Here is a tiny trained network, its code and every weight. The questions are about switching its units off for an input and a target symbol, where a switched-off unit gives its printed mean instead of its output.

import numpy as np


def w(rows, s, z=0):
    codes = np.array(rows[::2]) - 128.0
    scale = np.full(codes.shape[1], s)
    scale[-1] = z or s
    return codes * scale


def f(y):
    return np.maximum(y, 0)


def softmax(a):
    e = np.exp(a - a.max(-1, keepdims=True))
    return e / e.sum(-1, keepdims=True)


def log_softmax(a):
    a = a - a.max(-1, keepdims=True)
    return a - np.log(np.exp(a).sum(-1, keepdims=True))


def net(x, mask):
    ids = ['ΠΣΦΨαβγδεζηθλμξ'.index(c) for c in x.split()]
    T = len(ids)
    res = E[ids] + P[:T]
    u = 0
    for l in range(3):
        q, k, v = (res @ M[l].T for M in (Q, K, V))
        z = softmax(np.where(np.tri(T) > 0, q @ k.T / 2**0.5, -1e9)) @ v
        res = res + np.where(mask[u], z, O[l][:, -1]) @ O[l][:, :-1]
        u += 1
        y = f(res @ A[l][:, :-1].T + A[l][:, -1])
        res = res + np.where(mask[u : u + 8], y, B[l][:, -1]) @ B[l][:, :-1]
        u += 8
    return log_softmax(res[-1] @ U[:, :-1].T + U[:, -1])


Q, K, V, O, A, B = {}, {}, {}, {}, {}, {}
E = w([
[102,102,119,114,107,59,159,32,117,97],'Π',
[139,161,81,184,90,185,102,124,145,69],'Σ',
[154,212,144,149,203,62,153,144,108,152],'Φ',
[129,164,143,144,132,77,137,98,131,111],'Ψ',
[12,151,173,179,133,177,138,129,167,73],'α',
[177,216,186,169,97,128,108,61,101,107],'β',
[126,117,71,132,248,14,135,226,92,119],'γ',
[95,193,168,185,156,73,118,158,163,80],'δ',
[124,106,78,141,65,111,102,31,152,20],'ε',
[191,106,46,132,196,144,191,181,167,107],'ζ',
[194,164,160,215,86,137,253,107,128,165],'η',
[172,130,122,153,110,114,231,85,122,160],'θ',
[169,140,57,192,42,194,119,187,86,115],'λ',
[155,149,98,221,27,186,137,176,60,114],'μ',
[102,45,64,76,93,52,169,120,123,152],'ξ',
],0.014)
P = w([
[168,207,70,85,121,134,126,57,81,113],'0',
[71,209,169,70,141,157,181,154,42,54],'1',
[138,133,32,172,90,225,108,90,108,74],'2',
[65,202,150,86,118,152,247,155,130,103],'3',
[40,88,67,193,182,134,70,161,138,74],'4',
[96,121,122,32,136,120,181,192,122,102],'5',
[110,84,104,143,165,157,96,97,115,185],'6',
[98,103,158,66,85,94,191,125,167,61],'7',
[98,85,125,214,145,152,2,92,176,87],'8',
[104,181,153,108,65,63,176,125,178,104],'9',
],0.01)
Q[0] = w([
[113,162,23,148,131,183,198,4,67,88],'L0H0',
[110,55,42,116,87,122,66,57,237,131],'L0H0',
],0.0042)
K[0] = w([
[253,66,106,192,121,203,70,167,123,90],'L0H0',
[89,54,138,100,109,97,163,38,184,124],'L0H0',
],0.0047)
V[0] = w([
[125,169,130,124,127,142,178,135,91,30],'L0H0',
[3,86,161,89,164,129,144,151,87,166],'L0H0',
],0.0064)
O[0] = w([
[92,129,1,74,111,97,107,199,180,41,254],'L0H0',
[5,71,140,74,209,126,223,81,205,159,34],'L0H0',
],0.0088,0.0063)
A[0] = w([
[128,159,215,126,138,120,78,182,142,147,58],'L0N0',
[221,110,113,85,129,80,183,143,170,91,208],'L0N1',
[79,95,184,2,167,90,174,106,136,140,189],'L0N2',
[110,191,155,126,131,48,120,188,157,121,249],'L0N3',
[177,165,87,147,131,154,98,144,133,147,173],'L0N4',
[116,120,153,169,154,68,117,48,138,135,145],'L0N5',
[157,110,131,79,137,116,121,88,95,157,15],'L0N6',
[149,140,157,172,71,181,183,140,83,128,84],'L0N7',
],0.007,0.0019)
B[0] = w([
[167,34,117,126,169,116,170,141,11,185,130],'L0N0',
[124,199,70,169,42,211,125,232,173,91,254],'L0N1',
[154,194,59,143,82,148,150,129,209,58,145],'L0N2',
[139,96,64,112,11,213,166,117,151,169,201],'L0N3',
[104,91,104,121,194,119,122,78,187,98,218],'L0N4',
[102,137,184,97,71,253,124,99,109,142,138],'L0N5',
[164,101,96,183,88,63,122,38,111,86,129],'L0N6',
[52,106,141,101,154,78,138,160,150,71,152],'L0N7',
],0.0066,0.0081)
Q[1] = w([
[98,116,181,126,222,90,90,65,87,158],'L1H0',
[144,43,231,190,204,73,35,108,80,255],'L1H0',
],0.0061)
K[1] = w([
[141,183,42,101,112,121,166,117,108,71],'L1H0',
[55,254,112,50,100,144,175,164,53,69],'L1H0',
],0.0065)
V[1] = w([
[96,101,127,103,29,45,93,21,1,74],'L1H0',
[37,241,169,121,142,197,168,236,50,136],'L1H0',
],0.0047)
O[1] = w([
[129,108,168,134,106,73,117,73,253,126,57],'L1H0',
[62,173,61,174,84,171,155,109,133,228,1],'L1H0',
],0.016,0.0037)
A[1] = w([
[89,143,174,201,125,190,105,80,135,64,139],'L1N0',
[93,133,90,151,193,121,206,98,96,110,93],'L1N1',
[61,108,127,225,91,78,161,174,136,126,190],'L1N2',
[57,140,98,206,94,153,242,157,139,173,6],'L1N3',
[169,77,48,230,204,158,57,97,102,154,189],'L1N4',
[168,111,167,34,181,135,174,189,145,95,137],'L1N5',
[133,158,71,84,74,170,153,154,127,3,164],'L1N6',
[241,112,104,95,179,230,44,142,148,212,9],'L1N7',
],0.0061,0.0022)
B[1] = w([
[119,136,51,99,132,74,208,188,75,220,144],'L1N0',
[160,7,115,105,131,119,101,166,197,110,139],'L1N1',
[183,83,83,157,95,178,104,56,186,118,140],'L1N2',
[92,58,210,181,190,253,132,117,68,105,145],'L1N3',
[109,171,137,125,222,155,130,12,225,69,155],'L1N4',
[39,98,183,36,144,30,68,170,90,41,154],'L1N5',
[98,139,205,132,162,175,253,124,76,210,253],'L1N6',
[149,187,150,82,157,186,138,120,213,39,142],'L1N7',
],0.0056,0.029)
Q[2] = w([
[119,206,155,90,18,162,198,77,254,129],'L2H0',
[112,111,100,173,111,21,226,180,102,154],'L2H0',
],0.0046)
K[2] = w([
[117,79,145,187,21,117,66,60,254,147],'L2H0',
[175,196,116,231,240,155,52,170,141,96],'L2H0',
],0.0039)
V[2] = w([
[134,66,23,178,4,125,147,126,185,99],'L2H0',
[125,87,25,112,181,147,193,82,137,43],'L2H0',
],0.004)
O[2] = w([
[188,133,184,145,134,147,111,138,168,134,128],'L2H0',
[93,173,97,166,150,4,83,4,84,232,253],'L2H0',
],0.011)
A[2] = w([
[254,165,70,104,138,123,160,98,126,173,132],'L2N0',
[103,83,131,102,177,68,82,119,143,137,207],'L2N1',
[177,113,94,132,159,201,136,143,152,133,23],'L2N2',
[102,143,115,112,36,169,112,143,143,219,157],'L2N3',
[180,133,133,79,139,172,132,207,136,83,85],'L2N4',
[226,173,56,90,73,164,156,122,204,99,28],'L2N5',
[115,83,141,115,183,93,178,115,107,121,31],'L2N6',
[161,108,199,97,96,78,118,187,165,77,6],'L2N7',
],0.0078,0.0022)
B[2] = w([
[118,82,177,200,112,78,37,129,135,172,228],'L2N0',
[173,119,132,209,117,184,77,125,155,148,210],'L2N1',
[128,150,157,149,84,172,40,37,189,75,185],'L2N2',
[153,118,126,223,85,162,43,66,133,83,189],'L2N3',
[55,132,99,185,87,115,132,90,91,181,179],'L2N4',
[63,1,163,179,189,93,170,202,189,200,204],'L2N5',
[133,190,131,90,59,206,34,76,111,83,253],'L2N6',
[80,119,142,54,104,174,53,82,87,134,239],'L2N7',
],0.0078,0.0064)
U = w([
[169,120,140,115,111,189,120,105,132,183,59],'Π',
[143,130,161,135,136,136,145,143,128,113,137],'Σ',
[148,137,141,176,90,159,94,166,127,104,65],'Φ',
[115,136,122,139,119,123,132,154,160,117,118],'Ψ',
[193,88,78,175,107,210,89,33,171,112,118],'α',
[86,117,124,50,150,97,176,100,211,150,159],'β',
[100,84,124,126,134,128,142,146,158,144,129],'γ',
[121,69,103,253,200,100,73,82,178,183,203],'δ',
[145,162,182,97,144,113,123,153,19,121,63],'ε',
[132,187,124,100,92,75,181,137,149,79,216],'ζ',
[178,175,132,66,181,132,109,84,135,49,73],'η',
[133,139,147,43,129,187,51,56,145,105,81],'θ',
[138,151,92,150,63,148,121,141,155,112,79],'λ',
[154,147,125,167,83,167,140,156,160,117,167],'μ',
[174,145,151,134,119,140,142,141,146,165,252],'ξ',
],0.0061,0.0035)

Each question gives the input, a string of symbols that net reads in full, and the target symbol t.
The units are the heads (2 rows each of Q, K, V and O) and the neurons (one row each of A and B). Each row of codes is followed by its name. A weight is (code - 128) times the scale printed after its matrix; where a second scale follows, it is the last column's (O, A, B and U).
mask holds one flag per unit, layer by layer, with each layer's heads first. A switched-off unit (its flag False) gives its mean, the last column of its rows in O or B, instead of its output. The means were averaged over made-up inputs and are rounded, as every weight is.
A unit's drop is (log p(t) with every unit on - log p(t) with that unit switched off) / (log p(t) with every unit on - log p(t) with every unit switched off).
The circuit of an input: a set's keep is (log p(t) with only the set's units on - log p(t) with every unit switched off) / (log p(t) with every unit on - log p(t) with every unit switched off). Starting from the 12 units with the biggest drops (on a tie, the unit counted first), units are removed one at a time, each time the one whose removal leaves the highest keep (on an exact tie, the one counted first), for as long as the keep stays at least 0.8.
units of the circuit, in order: the units of the circuit, biggest drop first
unit that matters most: the unit with the biggest drop
top k neurons: the k neurons with the biggest drops, biggest first
top k neurons in layer l: the k neurons of layer l with the biggest drops, biggest first
input Π ζ α θ, target α: units of the circuit, in order -> L1H0, L2N3, L1N2, L1N5
input ζ ζ Π, target δ: top 2 neurons -> L1N5, L1N6
input ζ Ψ ε, target δ: units of the circuit, in order -> L0N1, L0H0, L2N5, L1H0
input λ Π ζ, target δ: units of the circuit, in order -> L2N5, L2N0
input δ α Σ λ ε ζ μ Φ, target δ: top neuron in layer 2 -> L2N5
input ζ Π Π ζ, target β: units of the circuit, in order -> L1H0, L0N1, L2N5, L2N3
input ε Π Σ, target δ: top 2 neurons -> L1N5, L1N3
input ε ζ ζ ζ ε α ε β, target θ: top 2 neurons -> L2N7, L0N1
input θ ζ ζ ζ ζ ε ε ζ μ Π, target δ: top 4 neurons -> L1N5, L2N5, L0N3, L0N4
input ζ β δ ζ ζ Σ ζ ε Π α, target β: top 4 neurons -> L0N1, L0N5, L0N4, L0N3
input ζ ζ ζ η, target ε: units of the circuit, in order -> L1H0, L0N4, L2H0
input ζ δ ε ζ, target θ: units of the circuit, in order -> L1H0, L1N5, L0N1, L2N7
input ε α θ, target δ: top 3 neurons in layer 2 -> L2N0, L2N5, L2N6
input ζ ε Φ ζ ζ Π μ, target δ: units of the circuit, in order -> L0N1, L1H0, L2N6
input Φ ζ ζ γ ε ζ ζ β ε Π, target θ: units of the circuit, in order -> L1H0, L0N1, L2N7
input ζ Π ζ Π, target ε: units of the circuit, in order -> L1H0, L0N4
input δ Σ ζ, target δ: unit that matters most -> L0N1
input Σ Σ ζ ζ α ε ζ λ ζ α, target ε: units of the circuit, in order -> L1H0, L0N4
input ζ β Σ μ Ψ Π ζ η ζ, target θ: top 2 neurons -> L1N4, L2N2
input ζ ζ Π η, target β: units of the circuit, in order -> L1H0, L0N1, L0N7, L2N3
input μ ζ ζ λ, target ε: top neuron in layer 0 -> L0N4
input ζ ζ ε ε ε ζ Π ε, target β: top 3 neurons -> L0N4, L2N5, L0N5
input α ζ α Σ, target α: units of the circuit, in order -> L1H0, L2N3
input ζ Ψ δ ζ ζ Σ δ Π ε θ, target θ: top 2 neurons in layer 0 -> L0N1, L0N7
input Π Π Π ε, target β: top 2 neurons in layer 0 -> L0N4, L0N1
input ζ ε ζ ζ Π Π, target β: top 4 neurons -> L0N1, L0N4, L0N2, L2N5
input λ ε λ α ζ η Π ζ ε Π, target θ: units of the circuit, in order -> L1H0, L2N7, L0N1
